Below are the code and all the weights of a small trained network. Each question names an input and a target symbol and asks about switching units off, where a switched-off unit gives its printed mean instead of its output.

import numpy as np


def w(rows, s, z=0):
    codes = np.array(rows[::2]) - 128.0
    scale = np.full(codes.shape[1], s)
    scale[-1] = z or s
    return codes * scale


def norm(h):
    return h / np.sqrt((h * h).mean(-1, keepdims=True) + 1e-5)


def f(y):
    return y / 2 * (1 + np.tanh(0.7978845608 * (y + 0.044715 * y**3)))


def softmax(a):
    e = np.exp(a - a.max(-1, keepdims=True))
    return e / e.sum(-1, keepdims=True)


def log_softmax(a):
    a = a - a.max(-1, keepdims=True)
    return a - np.log(np.exp(a).sum(-1, keepdims=True))


def net(x, mask):
    ids = ['αβγδεζηθμξτφψω'.index(c) for c in x.split()]
    T = len(ids)
    res = E[ids] + P[:T]
    u = 0
    for l in range(2):
        r = norm(res)
        for j in range(2):
            rows = slice(2 * j, 2 * j + 2)
            q, k, v = (r @ M[l][rows].T for M in (Q, K, V))
            z = softmax(np.where(np.tri(T) > 0, q @ k.T / 2**0.5, -1e9)) @ v
            o = O[l][rows]
            res = res + np.where(mask[u + j], z, o[:, -1]) @ o[:, :-1]
        u += 2
        y = f(norm(res) @ A[l][:, :-1].T + A[l][:, -1])
        res = res + np.where(mask[u : u + 4], y, B[l][:, -1]) @ B[l][:, :-1]
        u += 4
    return log_softmax(norm(res)[-1] @ U[:, :-1].T + U[:, -1])


Q, K, V, O, A, B = {}, {}, {}, {}, {}, {}
E = w([
[81,95,132,136],'α',
[82,91,138,128],'β',
[131,156,213,251],'γ',
[160,101,97,187],'δ',
[153,137,38,155],'ε',
[116,171,146,167],'ζ',
[171,114,115,126],'η',
[146,79,105,99],'θ',
[164,117,140,135],'μ',
[136,124,154,130],'ξ',
[202,59,180,193],'τ',
[148,73,101,94],'φ',
[164,114,139,136],'ψ',
[98,189,100,111],'ω',
],0.027)
P = w([
[254,238,163,53],'0',
[77,137,186,100],'1',
[57,140,178,120],'2',
[53,145,169,140],'3',
[53,146,158,156],'4',
[51,150,150,168],'5',
[51,153,147,180],'6',
],0.0052)
Q[0] = w([
[122,140,35,107],'L0H1',
[156,252,131,131],'L0H1',
[199,150,52,114],'L0H2',
[11,183,64,66],'L0H2',
],0.019)
K[0] = w([
[135,133,66,86],'L0H1',
[15,65,108,145],'L0H1',
[176,129,63,90],'L0H2',
[5,169,50,113],'L0H2',
],0.02)
V[0] = w([
[51,116,128,123],'L0H1',
[90,159,152,97],'L0H1',
[90,93,100,2],'L0H2',
[197,183,150,126],'L0H2',
],0.0071)
O[0] = w([
[43,102,205,94,33],'L0H1',
[60,160,184,111,103],'L0H1',
[155,123,96,212,3],'L0H2',
[35,107,255,100,172],'L0H2',
],0.0045,0.0029)
A[0] = w([
[42,109,115,176,140],'L0N1',
[27,242,109,108,29],'L0N2',
[195,66,202,59,192],'L0N3',
[180,135,105,2,252],'L0N4',
],0.0091,0.0033)
B[0] = w([
[217,135,135,181,185],'L0N1',
[130,178,7,112,164],'L0N2',
[56,38,101,95,253],'L0N3',
[63,88,131,26,184],'L0N4',
],0.012,0.0056)
Q[1] = w([
[156,6,107,226],'L1H1',
[91,84,224,127],'L1H1',
[48,202,95,95],'L1H2',
[88,151,71,159],'L1H2',
],0.023)
K[1] = w([
[252,150,206,6],'L1H1',
[62,65,223,95],'L1H1',
[50,114,69,198],'L1H2',
[145,117,87,153],'L1H2',
],0.019)
V[1] = w([
[210,67,157,109],'L1H1',
[167,68,79,33],'L1H1',
[248,131,100,110],'L1H2',
[136,137,185,143],'L1H2',
],0.011)
O[1] = w([
[126,59,127,172,138],'L1H1',
[137,126,1,152,253],'L1H1',
[142,96,174,35,94],'L1H2',
[71,115,155,187,97],'L1H2',
],0.0084,0.0059)
A[1] = w([
[152,214,185,139,120],'L1N1',
[39,105,99,43,168],'L1N2',
[200,143,140,173,124],'L1N3',
[36,118,198,3,3],'L1N4',
],0.019,0.0057)
B[1] = w([
[97,106,51,133,167],'L1N1',
[124,141,198,134,254],'L1N2',
[114,144,150,96,167],'L1N3',
[118,70,107,3,164],'L1N4',
],0.034,0.012)
U = w([
[91,107,170,60,182],'α',
[133,156,210,174,229],'β',
[40,142,148,206,70],'γ',
[173,70,107,103,1],'δ',
[201,179,124,74,121],'ε',
[58,120,63,95,65],'ζ',
[144,127,117,148,112],'η',
[146,135,120,148,109],'θ',
[143,145,129,152,99],'μ',
[150,186,143,180,188],'ξ',
[133,36,120,181,33],'τ',
[141,137,123,143,102],'φ',
[149,141,125,156,132],'ψ',
[84,253,151,99,15],'ω',
],0.019,0.0047)

Each question gives the input, a string of symbols that net reads in full, and the target symbol t.
The units are the heads (2 rows each of Q, K, V and O) and the neurons (one row each of A and B). Each row of codes is followed by its name. A weight is (code - 128) times the scale printed after its matrix; where a second scale follows, it is the last column's (O, A, B and U).
mask holds one flag per unit, layer by layer, with each layer's heads first. A switched-off unit (its flag False) gives its mean, the last column of its rows in O or B, instead of its output. The means were averaged over made-up inputs and are rounded, as every weight is.
A unit's drop is (log p(t) with every unit on - log p(t) with that unit switched off) / (log p(t) with every unit on - log p(t) with every unit switched off).
The circuit of an input: a set's keep is (log p(t) with only the set's units on - log p(t) with every unit switched off) / (log p(t) with every unit on - log p(t) with every unit switched off). Starting from all 12 units, units are removed one at a time, each time the one whose removal leaves the highest keep (on an exact tie, the one counted first), for as long as the keep stays at least 0.8.
circuit, biggest first: the units of the circuit, biggest drop first
most important unit: the unit with the biggest drop
k most important neurons: the k neurons with the biggest drops, biggest first
top k neurons in layer l: the k neurons of layer l with the biggest drops, biggest first
which heads matter: for each layer, one digit per head in row order, 1 if its drop is at least 0.15 and else 0, layers parted by /
input ω α μ μ τ α, target ω: most important unit	L0N3
input γ ξ η θ η δ δ, target γ: 4 most important neurons	[L1N4; L0N3; L0N1; L1N2]
input β φ ζ α, target β: 2 most important neurons	[L0N3; L0N1]
input γ ψ φ β, target γ: top 3 neurons in layer 1	[L1N4; L1N2; L1N1]
input ζ α α ξ ξ, target β: circuit, biggest first	[L0N4; L1N4]
input η η θ η ε ω, target ω: circuit, biggest first	[L0N2; L1N4; L1N1]
input ζ ω δ γ γ β β, target ζ: which heads matter	00 / 10
input δ ψ θ α τ α, target δ: which heads matter	11 / 11
input ξ ζ θ ζ ε θ, target β: 2 most important neurons	[L1N2; L0N2]
input δ ξ τ φ ξ β, target δ: top 3 neurons in layer 0	[L0N3; L0N1; L0N4]
input ε ζ ξ μ α θ β, target ε: 3 most important neurons	[L0N3; L0N1; L1N2]
input γ δ ζ δ, target γ: which heads matter	00 / 11
input ψ ψ η τ η, target β: 3 most important neurons	[L1N2; L1N4; L0N4]
input γ φ ξ μ ξ α, target γ: most important unit	L1N4
input τ τ α, target τ: which heads matter	10 / 10
input ξ ε β ζ δ, target ξ: which heads matter	00 / 00
input τ φ ψ δ α γ, target γ: 2 most important neurons	[L1N2; L1N1]
input β η ω β, target β: which heads matter	01 / 10
input γ δ ψ μ β, target γ: 3 most important neurons	[L0N1; L1N4; L0N3]
input τ ζ γ β, target τ: most important unit	L1H1
